Below is a small trained network, with its code and all its weights. Each question gives an input and a class and asks what happens when units are switched off, that is, made to give their printed mean instead of their output.

import numpy as np


def w(rows, s, z=0):
    codes = np.array(rows[::2]) - 128.0
    scale = np.full(codes.shape[1], s)
    scale[-1] = z or s
    return codes * scale


def norm(h):
    return h / np.sqrt((h * h).mean(-1, keepdims=True) + 1e-5)


def f(y):
    return y / 2 * (1 + np.tanh(0.7978845608 * (y + 0.044715 * y**3)))


def log_softmax(a):
    a = a - a.max(-1, keepdims=True)
    return a - np.log(np.exp(a).sum(-1, keepdims=True))


def net(x, mask):
    res = np.array(x, float).reshape(1, 5) / 4 @ E
    u = 0
    for l in range(2):
        y = f(norm(res) @ A[l][:, :-1].T + A[l][:, -1])
        res = res + np.where(mask[u : u + 10], y, B[l][:, -1]) @ B[l][:, :-1]
        u += 10
    return log_softmax(norm(res)[-1] @ U[:, :-1].T + U[:, -1])


A, B = {}, {}
E = w([
[128,127,127,131,127,128,119,127,124],'x0',
[249,115,89,136,4,173,121,143,155],'x1',
[129,128,126,123,128,130,132,128,125],'x2',
[149,37,125,125,176,186,116,232,149],'x3',
[166,78,134,143,121,5,137,154,68],'x4',
],0.0035)
A[0] = w([
[23,217,169,104,157,59,152,30,91,166],'0.n0',
[158,156,103,114,55,213,114,103,168,5],'0.n1',
[130,126,133,129,130,131,148,121,129,123],'0.n2',
[136,130,112,120,95,165,125,139,125,60],'0.n3',
[157,224,81,162,27,104,78,58,126,39],'0.n4',
[141,147,119,110,73,181,129,118,141,1],'0.n5',
[66,100,107,154,252,134,72,186,134,40],'0.n6',
[79,213,118,99,84,155,122,57,150,11],'0.n7',
[69,163,149,115,200,186,111,108,172,68],'0.n8',
[76,91,130,134,180,33,99,173,63,67],'0.n9',
],0.0042,0.0021)
B[0] = w([
[194,111,13,187,125,159,57,252,171,255],'0.n0',
[129,157,138,160,240,138,161,113,162,172],'0.n1',
[129,121,138,129,125,135,121,130,130,127],'0.n2',
[116,148,124,141,169,119,121,134,136,127],'0.n3',
[58,128,234,82,127,96,213,69,104,181],'0.n4',
[131,142,130,150,202,128,144,123,154,133],'0.n5',
[112,141,194,84,107,139,192,11,127,182],'0.n6',
[188,152,171,158,204,168,115,92,147,166],'0.n7',
[77,104,114,62,21,173,134,132,107,184],'0.n8',
[221,66,178,135,171,131,195,87,154,173],'0.n9',
],0.0043,0.0047)
A[1] = w([
[4,106,167,36,110,210,130,115,143,6],'1.n0',
[94,195,53,152,94,209,6,179,150,24],'1.n1',
[170,65,72,169,110,55,54,209,98,82],'1.n2',
[114,132,170,107,29,46,149,84,62,59],'1.n3',
[158,137,151,144,37,78,130,123,115,99],'1.n4',
[106,157,45,143,148,219,104,162,196,131],'1.n5',
[98,83,178,72,117,56,158,79,66,45],'1.n6',
[99,191,206,79,134,203,164,36,149,82],'1.n7',
[162,66,96,133,78,97,47,228,89,54],'1.n8',
[118,83,145,141,211,67,117,159,83,168],'1.n9',
],0.0045,0.0021)
B[1] = w([
[84,171,92,119,44,72,149,128,71,188],'1.n0',
[214,35,254,95,195,169,210,174,144,217],'1.n1',
[96,213,93,167,126,125,87,71,144,200],'1.n2',
[58,83,126,74,111,185,135,176,102,146],'1.n3',
[73,133,94,109,117,119,139,139,111,136],'1.n4',
[117,68,166,90,123,96,149,117,88,254],'1.n5',
[146,91,148,106,146,176,146,178,134,146],'1.n6',
[138,164,43,185,132,76,41,140,141,217],'1.n7',
[104,192,124,152,164,121,113,67,153,177],'1.n8',
[138,159,136,110,99,184,106,131,156,158],'1.n9',
],0.0064,0.0046)
U = w([
[183,27,229,109,192,171,168,160,138,145],'0',
[141,242,60,224,135,107,63,81,164,218],'1',
[2,110,94,68,13,111,158,150,45,2],'2',
],0.0085,0.00096)

Each question gives the input, the list of numbers given to net, and the class t.
The units are the neurons (one row each of A and B). Each row of codes is followed by its name. A weight is (code - 128) times the scale printed after its matrix; where a second scale follows, it is the last column's (A, B and U).
mask holds one flag per neuron, layer by layer. A switched-off neuron (its flag False) gives its mean, the last column of its row in B, instead of its output. The means were averaged over made-up inputs and are rounded, as every weight is.
A unit's drop is (log p(t) with every unit on - log p(t) with that unit switched off) / (log p(t) with every unit on - log p(t) with every unit switched off).
The circuit of an input: a set's keep is (log p(t) with only the set's units on - log p(t) with every unit switched off) / (log p(t) with every unit on - log p(t) with every unit switched off). Starting from the 12 units with the biggest drops (on a tie, the unit counted first), units are removed one at a time, each time the one whose removal leaves the highest keep (on an exact tie, the one counted first), for as long as the keep stays at least 0.8.
circuit, biggest first: the units of the circuit, biggest drop first
most important unit: the unit with the biggest drop
k most important neurons: the k neurons with the biggest drops, biggest first
k most important neurons of layer l: the k neurons of layer l with the biggest drops, biggest first
drop of u: that unit's drop, to one decimal
input [5,4,-8,-6,2], class 2: 3 most important neurons => (1.n3; 0.n4; 1.n1)
input [1,4,5,0,0], class 1: 3 most important neurons => (0.n0; 0.n1; 0.n4)
input [6,-6,-8,7,-1], class 2: 2 most important neurons of layer 1 => (1.n0; 1.n1)
input [-2,7,7,-5,1], class 2: most important unit => 1.n3
input [7,-3,4,-1,-7], class 0: circuit, biggest first => (1.n1; 0.n0)
input [-6,0,-6,-7,-4], class 0: 2 most important neurons => (0.n0; 0.n6)
input [5,2,7,2,8], class 1: 3 most important neurons => (0.n4; 0.n6; 1.n2)
input [-7,0,3,0,4], class 1: 2 most important neurons of layer 0 => (0.n4; 0.n6)
input [-3,-5,-7,0,4], class 1: 2 most important neurons of layer 1 => (1.n1; 1.n2)
input [0,-5,-5,-5,0], class 0: 4 most important neurons => (0.n0; 1.n1; 1.n7; 1.n5)
input [-3,-1,-1,8,-5], class 2: 2 most important neurons => (0.n0; 1.n0)
input [1,0,-1,-7,0], class 0: 3 most important neurons of layer 0 => (0.n0; 0.n9; 0.n6)
input [7,1,-1,1,8], class 1: 3 most important neurons of layer 0 => (0.n4; 0.n6; 0.n8)
input [-5,-7,-4,-4,3], class 1: circuit, biggest first => (0.n0)
input [-4,8,0,-6,2], class 2: 2 most important neurons of layer 1 => (1.n3; 1.n1)
input [-5,6,-7,-3,4], class 2: 2 most important neurons of layer 1 => (1.n1; 1.n4)
input [8,8,-1,5,3], class 1: drop of 1.n1 => 0.0
input [-7,-6,-2,-1,2], class 1: drop of 0.n0 => 3.9
input [-4,-8,7,-5,-7], class 0: drop of 0.n0 => 3.5
input [-2,-5,-8,-4,7], class 1: most important unit => 0.n0
input [-5,-7,1,-8,-4], class 0: drop of 0.n0 => 2.5
